Here is a tiny trained network, its code and every weight. The questions are about switching its units off for an input and a class, where a switched-off unit gives its printed mean instead of its output.

import numpy as np


def w(rows, s, z=0):
    codes = np.array(rows[::2]) - 128.0
    scale = np.full(codes.shape[1], s)
    scale[-1] = z or s
    return codes * scale


def norm(h):
    return h / np.sqrt((h * h).mean(-1, keepdims=True) + 1e-5)


def f(y):
    return np.maximum(y, 0)


def log_softmax(a):
    a = a - a.max(-1, keepdims=True)
    return a - np.log(np.exp(a).sum(-1, keepdims=True))


def net(x, mask):
    res = np.array(x, float).reshape(1, 7) / 4 @ E
    u = 0
    for l in range(2):
        y = f(norm(res) @ A[l][:, :-1].T + A[l][:, -1])
        res = res + np.where(mask[u : u + 13], y, B[l][:, -1]) @ B[l][:, :-1]
        u += 13
    return log_softmax(norm(res)[-1] @ U[:, :-1].T + U[:, -1])


A, B = {}, {}
E = w([
[126,121,119,135,117,130],'x0',
[121,237,22,107,169,144],'x1',
[132,131,111,41,48,85],'x2',
[9,49,65,118,183,66],'x3',
[1,209,191,153,83,132],'x4',
[124,119,115,137,117,128],'x5',
[127,126,128,126,129,131],'x6',
],0.0096)
A[0] = w([
[139,151,121,7,82,70,2],'L0N1',
[150,204,20,108,128,147,71],'L0N2',
[132,148,129,217,204,166,6],'L0N3',
[52,193,144,129,78,134,43],'L0N4',
[118,83,143,145,138,154,87],'L0N5',
[186,187,126,124,75,221,84],'L0N6',
[132,123,118,47,41,77,80],'L0N7',
[106,168,51,116,149,157,21],'L0N8',
[179,125,97,89,144,75,77],'L0N9',
[123,158,91,45,35,74,19],'L0N10',
[44,105,90,56,226,75,96],'L0N11',
[163,77,189,133,83,92,72],'L0N12',
[180,87,105,159,182,157,46],'L0N13',
],0.015,0.0071)
B[0] = w([
[117,116,99,244,187,171,196],'L0N1',
[133,88,197,74,214,86,238],'L0N2',
[82,155,119,249,171,178,193],'L0N3',
[89,155,133,46,71,180,212],'L0N4',
[112,139,151,135,148,113,164],'L0N5',
[168,164,75,130,106,44,241],'L0N6',
[171,107,137,196,187,177,223],'L0N7',
[118,143,192,108,243,78,177],'L0N8',
[129,120,100,94,126,201,190],'L0N9',
[111,151,117,201,181,161,206],'L0N10',
[159,124,77,143,39,66,253],'L0N11',
[100,100,166,106,185,79,219],'L0N12',
[71,168,102,101,100,205,204],'L0N13',
],0.013,0.0074)
A[1] = w([
[165,83,47,109,172,112,229],'L1N1',
[183,118,97,139,69,56,129],'L1N2',
[79,182,155,110,47,181,3],'L1N3',
[220,149,150,136,78,74,84],'L1N4',
[200,59,70,54,136,252,41],'L1N5',
[125,49,195,156,111,93,132],'L1N6',
[79,121,129,43,71,216,80],'L1N7',
[78,148,133,190,160,162,53],'L1N8',
[119,61,202,116,130,134,77],'L1N9',
[100,131,102,232,138,110,168],'L1N10',
[187,74,67,106,125,146,158],'L1N11',
[77,228,94,154,102,128,27],'L1N12',
[222,227,166,163,133,126,155],'L1N13',
],0.012,0.0037)
B[1] = w([
[79,152,215,87,40,135,246],'L1N1',
[123,168,45,157,80,114,176],'L1N2',
[76,101,144,94,125,206,170],'L1N3',
[55,104,27,165,103,76,174],'L1N4',
[39,153,186,88,111,247,204],'L1N5',
[161,222,122,120,235,85,201],'L1N6',
[185,137,88,85,143,198,164],'L1N7',
[192,69,135,149,161,185,211],'L1N8',
[162,206,105,40,221,61,179],'L1N9',
[254,88,119,176,83,183,254],'L1N10',
[114,145,195,148,58,170,195],'L1N11',
[185,99,164,91,161,149,194],'L1N12',
[90,22,77,159,19,80,235],'L1N13',
],0.009,0.0077)
U = w([
[165,89,112,198,147,150,179],'0',
[121,113,75,132,18,6,169],'1',
[132,153,152,54,217,23,138],'2',
[78,127,143,34,79,207,1],'3',
],0.02,0.003)

Each question gives the input, the list of numbers given to net, and the class t.
The units are the neurons (one row each of A and B). Each row of codes is followed by its name. A weight is (code - 128) times the scale printed after its matrix; where a second scale follows, it is the last column's (A, B and U).
mask holds one flag per neuron, layer by layer. A switched-off neuron (its flag False) gives its mean, the last column of its row in B, instead of its output. The means were averaged over made-up inputs and are rounded, as every weight is.
A unit's drop is (log p(t) with every unit on - log p(t) with that unit switched off) / (log p(t) with every unit on - log p(t) with every unit switched off).
The circuit of an input: a set's keep is (log p(t) with only the set's units on - log p(t) with every unit switched off) / (log p(t) with every unit on - log p(t) with every unit switched off). Starting from the 12 units with the biggest drops (on a tie, the unit counted first), units are removed one at a time, each time the one whose removal leaves the highest keep (on an exact tie, the one counted first), for as long as the keep stays at least 0.8.
units of the circuit, in order: the units of the circuit, biggest drop first
k most important neurons: the k neurons with the biggest drops, biggest first
top k neurons in layer l: the k neurons of layer l with the biggest drops, biggest first
drop of u: that unit's drop, to one decimal
input [7,-2,-5,-1,8,-8,8], class 3: units of the circuit, in order	L0N4
input [0,-8,-7,-7,6,-6,7], class 2: units of the circuit, in order	L0N12; L1N6; L1N9
input [5,-1,0,-3,-4,-1,-7], class 3: top 3 neurons in layer 0	L0N13; L0N11; L0N9
input [1,-5,6,6,-4,2,-7], class 0: top 3 neurons in layer 1	L1N13; L1N10; L1N6
input [1,-3,7,7,6,0,-5], class 0: 3 most important neurons	L0N7; L0N10; L0N6
input [-6,-7,7,4,7,-1,-4], class 0: 3 most important neurons	L0N7; L0N2; L0N10
input [2,1,5,-3,-6,-5,-8], class 3: 2 most important neurons	L0N9; L1N5
input [1,-7,-4,-8,3,7,6], class 1: 2 most important neurons	L0N6; L0N2
input [8,6,5,1,5,-8,1], class 2: 4 most important neurons	L0N2; L0N8; L0N4; L0N3
input [-3,-3,4,-7,-8,2,4], class 3: top 2 neurons in layer 1	L1N5; L1N11
input [-7,0,8,6,-6,1,-5], class 0: 3 most important neurons	L0N1; L0N7; L0N10
input [-5,6,4,3,1,1,-1], class 2: top 2 neurons in layer 0	L0N2; L0N8
input [-3,-6,1,-6,1,3,-2], class 1: top 2 neurons in layer 1	L1N4; L1N13
input [-5,2,0,6,-6,-8,6], class 1: units of the circuit, in order	L0N11
input [-2,-4,-7,7,-8,-1,5], class 3: top 4 neurons in layer 0	L0N13; L0N6; L0N1; L0N10
input [-5,6,-1,2,-6,-1,3], class 2: top 3 neurons in layer 0	L0N2; L0N8; L0N4
input [3,-3,5,-6,-7,-1,-5], class 3: 3 most important neurons	L0N9; L1N5; L0N11
input [4,4,4,3,3,-6,0], class 0: 2 most important neurons	L0N10; L0N1
input [-8,4,5,-6,-8,-6,2], class 3: top 2 neurons in layer 0	L0N9; L0N11
input [-4,8,-2,-1,8,-1,4], class 2: units of the circuit, in order	L0N8
input [8,-6,5,-7,-3,-4,-3], class 1: top 2 neurons in layer 0	L0N6; L0N2
input [8,0,-5,-6,-5,5,1], class 1: 2 most important neurons	L0N6; L1N13
input [-3,-4,3,-3,-7,-8,2], class 3: drop of L1N9	0.0
input [4,-1,7,-7,2,2,5], class 0: drop of L0N1	1.0
input [7,-1,8,7,6,-1,2], class 0: drop of L0N6	0.1
